Below is a small trained network, with its code and all its weights. Each question gives an input and a target symbol and asks what happens when units are switched off, that is, made to give their printed mean instead of their output.

import numpy as np


def w(rows, s, z=0):
    codes = np.array(rows[::2]) - 128.0
    scale = np.full(codes.shape[1], s)
    scale[-1] = z or s
    return codes * scale


def norm(h):
    return h / np.sqrt((h * h).mean(-1, keepdims=True) + 1e-5)


def f(y):
    return y / 2 * (1 + np.tanh(0.7978845608 * (y + 0.044715 * y**3)))


def softmax(a):
    e = np.exp(a - a.max(-1, keepdims=True))
    return e / e.sum(-1, keepdims=True)


def log_softmax(a):
    a = a - a.max(-1, keepdims=True)
    return a - np.log(np.exp(a).sum(-1, keepdims=True))


def net(x, mask):
    ids = ['ΓΩβεζθμξπτφ'.index(c) for c in x.split()]
    T = len(ids)
    res = E[ids] + P[:T]
    r = norm(res)
    for j in range(3):
        rows = slice(3 * j, 3 * j + 3)
        q, k, v = (r @ M[0][rows].T for M in (Q, K, V))
        z = softmax(np.where(np.tri(T) > 0, q @ k.T / 3**0.5, -1e9)) @ v
        o = O[0][rows]
        res = res + np.where(mask[j], z, o[:, -1]) @ o[:, :-1]
    y = f(norm(res) @ A[0][:, :-1].T + A[0][:, -1])
    res = res + np.where(mask[3:27], y, B[0][:, -1]) @ B[0][:, :-1]
    return log_softmax(norm(res)[-1] @ U[:, :-1].T + U[:, -1])


Q, K, V, O, A, B = {}, {}, {}, {}, {}, {}
E = w([
[123,124,15,83,142,133,84,192,137,131],'Γ',
[113,63,156,255,133,228,189,204,198,155],'Ω',
[104,188,151,113,113,238,177,177,102,66],'β',
[81,82,67,134,164,105,63,192,138,130],'ε',
[130,97,76,169,209,120,97,194,170,164],'ζ',
[93,82,66,82,126,100,117,213,140,133],'θ',
[96,180,155,180,70,106,107,188,139,78],'μ',
[159,153,58,88,176,87,54,158,135,94],'ξ',
[85,167,34,152,115,83,204,86,110,89],'π',
[182,118,147,114,133,58,232,167,88,105],'τ',
[95,104,108,34,197,102,88,124,182,134],'φ',
],0.0032)
P = w([
[102,205,106,130,172,88,97,206,76,240],'0',
[99,169,109,141,172,103,103,215,73,186],'1',
[96,158,114,151,173,96,116,202,81,162],'2',
[101,140,117,157,167,101,120,206,84,126],'3',
[104,133,117,158,166,102,131,198,99,108],'4',
[106,121,120,158,158,109,131,188,108,88],'5',
[111,115,127,159,154,112,138,175,118,70],'6',
[118,110,131,157,144,116,142,167,131,49],'7',
[130,104,131,159,131,120,133,145,148,45],'8',
[141,91,136,161,120,131,136,129,159,28],'9',
[151,76,135,160,111,138,139,124,173,12],'10',
[159,70,139,149,104,146,132,116,183,4],'11',
],0.0024)
Q[0] = w([
[105,80,49,88,202,62,104,198,200,43],'H1',
[124,120,125,112,137,178,85,175,144,118],'H1',
[92,89,66,99,165,111,72,173,183,53],'H1',
[150,88,89,115,154,109,103,157,172,24],'H2',
[106,151,95,131,177,92,120,194,106,88],'H2',
[148,128,158,90,131,128,83,18,126,206],'H2',
[109,140,153,114,133,134,176,80,101,182],'H3',
[106,107,65,157,125,83,162,254,131,37],'H3',
[95,150,134,127,81,159,126,160,120,143],'H3',
],0.0084)
K[0] = w([
[148,130,172,178,80,133,213,83,129,72],'H1',
[100,157,192,154,73,128,128,140,158,94],'H1',
[121,151,171,195,87,134,185,75,134,88],'H1',
[144,66,141,148,99,188,154,86,175,90],'H2',
[97,62,158,94,143,140,135,99,186,78],'H2',
[103,160,123,142,117,132,138,192,76,254],'H2',
[80,129,129,139,148,142,70,184,128,199],'H3',
[183,57,152,81,152,67,137,34,189,2],'H3',
[146,151,103,134,153,84,111,151,99,118],'H3',
],0.0069)
V[0] = w([
[172,140,254,123,117,85,102,210,155,108],'H1',
[125,213,167,140,62,184,151,87,71,113],'H1',
[50,156,130,174,81,127,14,124,162,99],'H1',
[104,202,154,49,131,117,98,163,131,125],'H2',
[189,147,82,198,77,75,143,185,101,41],'H2',
[129,89,180,132,164,198,121,226,120,164],'H2',
[102,174,147,144,72,135,180,141,120,159],'H3',
[172,181,129,118,186,186,50,118,124,130],'H3',
[222,173,146,87,145,81,150,114,117,100],'H3',
],0.0034)
O[0] = w([
[223,112,163,127,70,59,141,143,86,173,182],'H1',
[151,64,142,128,179,77,137,162,171,47,89],'H1',
[94,219,214,145,89,61,150,157,171,124,154],'H1',
[170,124,168,105,74,179,174,88,81,50,232],'H2',
[139,154,111,65,134,166,46,231,46,253,110],'H2',
[205,86,110,154,58,167,81,68,199,132,188],'H2',
[148,123,131,115,150,114,135,197,131,63,2],'H3',
[111,67,190,84,135,148,79,37,152,152,168],'H3',
[166,107,102,182,192,139,114,96,29,154,140],'H3',
],0.0035,0.0033)
A[0] = w([
[127,50,109,184,129,158,198,111,116,119,114],'N1',
[107,23,116,108,139,128,145,183,233,149,118],'N2',
[78,150,190,169,176,45,187,163,193,2,64],'N3',
[204,108,239,166,73,29,143,168,111,161,84],'N4',
[162,20,84,99,251,141,206,180,82,40,39],'N5',
[43,149,96,101,153,126,168,84,153,216,112],'N6',
[86,195,122,240,104,229,105,130,110,139,107],'N7',
[158,149,100,84,76,119,175,171,114,114,172],'N8',
[164,119,89,188,88,78,125,102,80,74,175],'N9',
[126,218,227,102,93,123,135,148,98,152,62],'N10',
[164,76,154,189,171,101,79,206,181,82,54],'N11',
[163,92,137,120,92,111,132,83,206,63,6],'N12',
[120,166,97,109,104,85,114,125,195,111,159],'N13',
[111,165,116,126,57,183,175,145,109,149,134],'N14',
[101,150,234,167,152,168,234,168,50,123,127],'N15',
[111,117,135,95,148,163,50,87,54,123,158],'N16',
[108,105,132,156,143,114,179,54,159,53,38],'N17',
[156,153,94,122,210,78,45,121,185,101,142],'N18',
[124,201,108,110,224,141,146,231,94,98,91],'N19',
[92,142,172,137,178,122,159,59,172,213,48],'N20',
[121,193,215,79,130,95,194,106,147,150,83],'N21',
[21,88,173,134,94,138,195,132,92,189,90],'N22',
[200,61,139,115,160,93,148,119,92,112,143],'N23',
[129,78,93,112,112,69,83,118,146,170,163],'N24',
],0.004,0.0019)
B[0] = w([
[113,115,126,88,171,129,88,105,215,151,150],'N1',
[150,220,80,165,113,124,144,53,155,113,214],'N2',
[171,149,126,135,150,100,252,118,167,67,248],'N3',
[173,79,54,38,250,107,118,103,151,93,245],'N4',
[59,103,139,119,166,161,117,20,33,105,252],'N5',
[167,67,163,129,133,210,122,144,122,47,163],'N6',
[146,116,95,100,135,18,164,101,49,67,169],'N7',
[138,129,154,114,125,182,155,62,106,126,169],'N8',
[126,109,184,135,152,148,187,100,187,151,216],'N9',
[93,69,131,98,179,117,139,85,170,148,156],'N10',
[125,162,160,34,18,162,154,106,61,117,169],'N11',
[129,119,126,234,97,82,111,166,118,161,231],'N12',
[161,127,166,210,145,141,206,154,117,80,208],'N13',
[104,92,113,99,119,109,203,111,146,132,150],'N14',
[136,41,41,171,124,88,70,68,192,157,121],'N15',
[124,140,148,142,167,80,166,87,211,109,222],'N16',
[187,150,100,95,194,175,114,204,112,188,211],'N17',
[67,72,104,151,137,162,207,140,157,141,231],'N18',
[123,116,194,239,146,85,100,146,174,79,128],'N19',
[206,87,134,169,100,156,125,142,57,55,129],'N20',
[147,76,154,93,87,122,128,117,106,67,160],'N21',
[50,89,199,143,210,126,123,146,198,137,114],'N22',
[85,73,120,109,96,90,145,61,129,162,212],'N23',
[139,40,138,155,148,96,157,95,168,94,229],'N24',
],0.003,0.0019)
U = w([
[78,181,87,150,208,176,139,170,145,97,86],'Γ',
[141,254,167,151,132,108,107,91,130,188,101],'Ω',
[165,132,203,121,94,205,93,146,105,99,52],'β',
[56,128,167,94,69,144,172,176,149,196,65],'ε',
[158,117,96,212,95,140,102,143,193,185,56],'ζ',
[122,185,58,82,51,150,146,163,98,141,74],'θ',
[197,127,147,79,140,53,150,197,157,119,114],'μ',
[119,91,96,83,165,113,62,87,101,202,154],'ξ',
[47,136,157,185,120,67,96,183,101,103,101],'π',
[186,109,92,183,145,122,124,167,22,155,37],'τ',
[135,97,134,153,120,138,181,51,153,74,252],'φ',
],0.0086,0.0038)

Each question gives the input, a string of symbols that net reads in full, and the target symbol t.
The units are the heads (3 rows each of Q, K, V and O) and the neurons (one row each of A and B). Each row of codes is followed by its name. A weight is (code - 128) times the scale printed after its matrix; where a second scale follows, it is the last column's (O, A, B and U).
mask holds one flag per unit, heads first, then neurons. A switched-off unit (its flag False) gives its mean, the last column of its rows in O or B, instead of its output. The means were averaged over made-up inputs and are rounded, as every weight is.
A unit's drop is (log p(t) with every unit on - log p(t) with that unit switched off) / (log p(t) with every unit on - log p(t) with every unit switched off).
The circuit of an input: a set's keep is (log p(t) with only the set's units on - log p(t) with every unit switched off) / (log p(t) with every unit on - log p(t) with every unit switched off). Starting from the 12 units with the biggest drops (on a tie, the unit counted first), units are removed one at a time, each time the one whose removal leaves the highest keep (on an exact tie, the one counted first), for as long as the keep stays at least 0.8.
units of the circuit, in order: the units of the circuit, biggest drop first
top k neurons: the k neurons with the biggest drops, biggest first
which heads matter: for each layer, one digit per head in row order, 1 if its drop is at least 0.15 and else 0, layers parted by /
input μ φ μ φ ε, target μ: which heads matter	100
input Γ φ θ, target ε: units of the circuit, in order	H1, N4
input ζ ε θ, target θ: which heads matter	011
input ε τ τ ε, target τ: units of the circuit, in order	H3
input Ω φ θ φ ξ ε π ζ ξ θ θ, target Γ: units of the circuit, in order	H1, H2
input φ ε φ φ φ τ ε π ξ, target π: which heads matter	010
input φ φ π, target Γ: units of the circuit, in order	H1, N23
input τ φ ξ φ μ ξ φ θ π, target Γ: units of the circuit, in order	H1, H2
input φ ζ Γ ε, target π: which heads matter	100
input φ ξ μ ξ ζ, target ξ: units of the circuit, in order	H2, H3
input ζ φ Γ θ μ, target μ: units of the circuit, in order	N4, H1
input β μ φ Γ φ Γ Ω φ ξ ξ, target ζ: units of the circuit, in order	N5, N4, H2
input ε ξ β β, target ξ: top 2 neurons	N15, N3
input ξ μ φ μ τ Ω ξ φ ξ β μ Γ, target μ: units of the circuit, in order	H1, H2
input ξ φ φ ε θ τ, target ξ: which heads matter	000
input φ φ ξ φ ε θ ξ φ Ω τ τ, target τ: which heads matter	011
input φ ξ θ θ β θ φ β Ω ξ μ, target ξ: which heads matter	011
input ξ φ π ξ Ω φ Γ μ φ μ ξ θ, target μ: units of the circuit, in order	H1
input φ ε θ, target ε: which heads matter	101
input φ ξ φ θ μ θ φ θ φ ξ π φ, target Γ: which heads matter	100
input φ ε ξ φ τ ε ξ φ φ, target ξ: units of the circuit, in order	H1, N3
input β φ θ ε ξ ε, target ξ: units of the circuit, in order	H2
input φ φ ξ θ τ μ θ, target τ: which heads matter	011
input ζ θ φ φ φ ζ ξ ξ φ ξ ζ, target τ: which heads matter	110
